Here is a tiny trained network, its code and every weight. The questions are about switching its units off for an input and a class, where a switched-off unit gives its printed mean instead of its output.

import numpy as np


def w(rows, s, z=0):
    codes = np.array(rows[::2]) - 128.0
    scale = np.full(codes.shape[1], s)
    scale[-1] = z or s
    return codes * scale


def norm(h):
    return h / np.sqrt((h * h).mean(-1, keepdims=True) + 1e-5)


def f(y):
    return y / 2 * (1 + np.tanh(0.7978845608 * (y + 0.044715 * y**3)))


def log_softmax(a):
    a = a - a.max(-1, keepdims=True)
    return a - np.log(np.exp(a).sum(-1, keepdims=True))


def net(x, mask):
    res = np.array(x, float).reshape(1, 7) / 4 @ E
    u = 0
    for l in range(3):
        y = f(norm(res) @ A[l][:, :-1].T + A[l][:, -1])
        res = res + np.where(mask[u : u + 14], y, B[l][:, -1]) @ B[l][:, :-1]
        u += 14
    return log_softmax(norm(res)[-1] @ U[:, :-1].T + U[:, -1])


A, B = {}, {}
E = w([
[180,195,179,185,67,130,163],'x0',
[76,203,83,181,163,57,140],'x1',
[197,165,152,184,194,159,75],'x2',
[122,152,123,98,183,194,194],'x3',
[119,127,133,132,123,133,127],'x4',
[141,124,124,111,135,104,133],'x5',
[167,145,2,103,90,159,108],'x6',
],0.0059)
A[0] = w([
[160,91,151,104,91,169,113,89],'0.n1',
[90,113,183,165,128,122,157,135],'0.n2',
[81,214,133,109,131,76,130,12],'0.n3',
[141,102,126,158,107,52,83,51],'0.n4',
[112,151,103,154,157,49,168,88],'0.n5',
[159,80,166,108,115,146,102,88],'0.n6',
[137,109,89,133,115,123,186,1],'0.n7',
[177,159,127,163,167,202,2,105],'0.n8',
[136,142,56,131,96,184,93,97],'0.n9',
[122,118,145,111,60,102,71,92],'0.n10',
[120,108,133,92,100,129,124,57],'0.n11',
[98,159,107,181,136,92,109,6],'0.n12',
[122,157,164,134,115,105,131,62],'0.n13',
[146,172,76,107,60,160,130,78],'0.n14',
],0.0084,0.0024)
B[0] = w([
[76,251,81,61,101,159,50,180],'0.n1',
[110,148,65,50,127,8,102,188],'0.n2',
[209,166,121,144,120,195,28,161],'0.n3',
[150,88,85,152,143,230,108,173],'0.n4',
[109,144,148,78,82,237,87,183],'0.n5',
[108,168,195,129,119,156,84,172],'0.n6',
[75,124,176,168,147,97,112,123],'0.n7',
[189,80,161,156,220,77,180,253],'0.n8',
[105,182,136,43,121,3,81,198],'0.n9',
[168,92,114,174,188,218,142,184],'0.n10',
[144,175,141,196,145,146,129,136],'0.n11',
[99,155,211,135,151,220,83,148],'0.n12',
[141,137,158,102,129,97,163,139],'0.n13',
[139,133,117,82,116,32,125,198],'0.n14',
],0.0054,0.0038)
A[1] = w([
[105,190,128,78,147,162,230,122],'1.n1',
[33,224,63,223,180,125,124,81],'1.n2',
[138,226,138,94,186,203,214,64],'1.n3',
[50,151,242,129,184,78,70,77],'1.n4',
[109,68,92,141,193,162,120,122],'1.n5',
[92,153,254,55,114,153,65,117],'1.n6',
[151,62,156,200,81,104,37,72],'1.n7',
[186,101,114,193,92,226,121,151],'1.n8',
[48,75,101,126,4,126,165,122],'1.n9',
[26,140,138,62,24,62,139,85],'1.n10',
[177,155,163,190,46,134,202,58],'1.n11',
[129,125,155,164,84,135,34,2],'1.n12',
[104,99,76,82,56,129,118,187],'1.n13',
[137,103,203,162,106,107,196,126],'1.n14',
],0.0061,0.0029)
B[1] = w([
[174,84,65,177,98,193,137,178],'1.n1',
[199,131,199,29,86,254,64,162],'1.n2',
[125,61,74,119,88,186,140,170],'1.n3',
[93,156,68,85,119,81,105,192],'1.n4',
[43,131,103,134,90,142,200,151],'1.n5',
[127,182,120,108,98,153,36,218],'1.n6',
[95,35,39,154,117,189,142,171],'1.n7',
[96,149,135,75,127,168,134,157],'1.n8',
[175,116,177,226,249,105,135,210],'1.n9',
[184,141,166,170,253,166,82,252],'1.n10',
[104,137,106,122,87,87,231,157],'1.n11',
[221,86,72,146,130,131,119,135],'1.n12',
[142,164,223,153,159,135,139,221],'1.n13',
[119,156,73,67,92,56,126,159],'1.n14',
],0.0056,0.0038)
A[2] = w([
[135,182,56,90,118,76,150,224],'2.n1',
[147,181,144,172,10,96,186,27],'2.n2',
[54,134,166,93,151,72,125,201],'2.n3',
[185,159,135,174,92,150,94,159],'2.n4',
[1,107,108,92,146,83,81,149],'2.n5',
[217,150,157,169,50,104,139,181],'2.n6',
[135,53,112,220,101,114,48,11],'2.n7',
[85,10,85,123,204,151,43,7],'2.n8',
[122,156,96,108,102,110,105,42],'2.n9',
[165,52,195,53,93,122,96,28],'2.n10',
[156,123,49,121,121,137,110,153],'2.n11',
[140,166,94,113,137,130,35,44],'2.n12',
[149,155,103,94,148,171,229,134],'2.n13',
[88,48,73,123,182,131,121,220],'2.n14',
],0.0065,0.002)
B[2] = w([
[92,83,173,85,118,41,79,193],'2.n1',
[64,167,105,93,77,82,184,162],'2.n2',
[206,162,67,97,94,42,112,182],'2.n3',
[90,113,153,87,172,166,138,215],'2.n4',
[159,189,195,89,122,75,175,191],'2.n5',
[56,82,116,149,110,98,197,230],'2.n6',
[93,61,27,75,108,200,115,163],'2.n7',
[75,181,108,120,128,87,203,252],'2.n8',
[103,174,162,95,124,99,102,118],'2.n9',
[101,175,142,122,104,179,93,142],'2.n10',
[1,128,178,104,70,130,111,166],'2.n11',
[134,141,196,88,120,142,140,209],'2.n12',
[79,65,90,141,123,155,66,175],'2.n13',
[135,145,78,190,87,148,196,219],'2.n14',
],0.006,0.0033)
U = w([
[122,166,224,48,78,207,33,111],'0',
[125,146,192,56,98,29,99,172],'1',
[170,44,196,218,232,111,201,1],'2',
[66,1,73,158,72,231,172,120],'3',
[73,133,161,111,64,69,251,32],'4',
[128,125,191,101,148,125,143,72],'5',
],0.0062,0.00099)

Each question gives the input, the list of numbers given to net, and the class t.
The units are the neurons (one row each of A and B). Each row of codes is followed by its name. A weight is (code - 128) times the scale printed after its matrix; where a second scale follows, it is the last column's (A, B and U).
mask holds one flag per neuron, layer by layer. A switched-off neuron (its flag False) gives its mean, the last column of its row in B, instead of its output. The means were averaged over made-up inputs and are rounded, as every weight is.
A unit's drop is (log p(t) with every unit on - log p(t) with that unit switched off) / (log p(t) with every unit on - log p(t) with every unit switched off).
The circuit of an input: a set's keep is (log p(t) with only the set's units on - log p(t) with every unit switched off) / (log p(t) with every unit on - log p(t) with every unit switched off). Starting from the 12 units with the biggest drops (on a tie, the unit counted first), units are removed one at a time, each time the one whose removal leaves the highest keep (on an exact tie, the one counted first), for as long as the keep stays at least 0.8.
circuit, biggest first: the units of the circuit, biggest drop first
most important unit: the unit with the biggest drop
k most important neurons: the k neurons with the biggest drops, biggest first
k most important neurons of layer l: the k neurons of layer l with the biggest drops, biggest first
input [-6,-4,-1,-8,7,0,-7], class 3: circuit, biggest first	[1.n7, 2.n7]
input [8,1,7,3,2,8,5], class 4: circuit, biggest first	[1.n10, 2.n6, 1.n11]
input [4,-4,6,8,-5,-7,4], class 3: circuit, biggest first	[1.n3, 2.n13, 1.n10]
input [2,6,-5,4,-1,6,8], class 1: 2 most important neurons	[0.n14, 0.n9]
input [-6,5,-7,0,5,-4,0], class 2: most important unit	1.n9
input [-3,3,-4,6,-7,-4,-8], class 1: circuit, biggest first	[0.n2, 2.n3]
input [-6,4,0,7,3,-1,8], class 1: 2 most important neurons of layer 0	[0.n9, 0.n10]
input [-5,2,-1,-3,-2,-4,-4], class 4: 3 most important neurons	[0.n1, 0.n9, 0.n4]
input [6,0,4,7,5,0,-5], class 3: circuit, biggest first	[1.n3, 2.n13, 1.n1, 1.n13]
input [6,8,-6,-5,1,-7,7], class 0: 4 most important neurons of layer 0	[0.n12, 0.n8, 0.n5, 0.n3]
input [-1,-4,-1,-7,2,5,3], class 3: circuit, biggest first	[1.n7, 0.n10]
input [3,3,-8,0,-4,-8,-5], class 2: 3 most important neurons	[1.n10, 1.n9, 0.n9]
input [8,-6,0,3,7,7,-1], class 4: circuit, biggest first	[1.n11, 2.n6]
input [5,-1,-3,0,-1,-5,-5], class 1: most important unit	0.n2
input [-7,-7,0,3,8,2,8], class 1: 3 most important neurons	[0.n9, 1.n2, 0.n5]
input [1,2,-2,5,1,-5,8], class 1: circuit, biggest first	[0.n9, 2.n1]
input [-2,-5,-4,-7,-3,8,-6], class 3: 3 most important neurons of layer 1	[1.n7, 1.n12, 1.n9]
input [5,6,3,2,-1,-3,-8], class 1: circuit, biggest first	[0.n2, 1.n4, 2.n3]
input [3,2,8,-1,-3,4,4], class 2: 2 most important neurons	[0.n8, 0.n2]
input [0,-3,-8,-8,-4,4,0], class 2: most important neuron of layer 0	[0.n3]
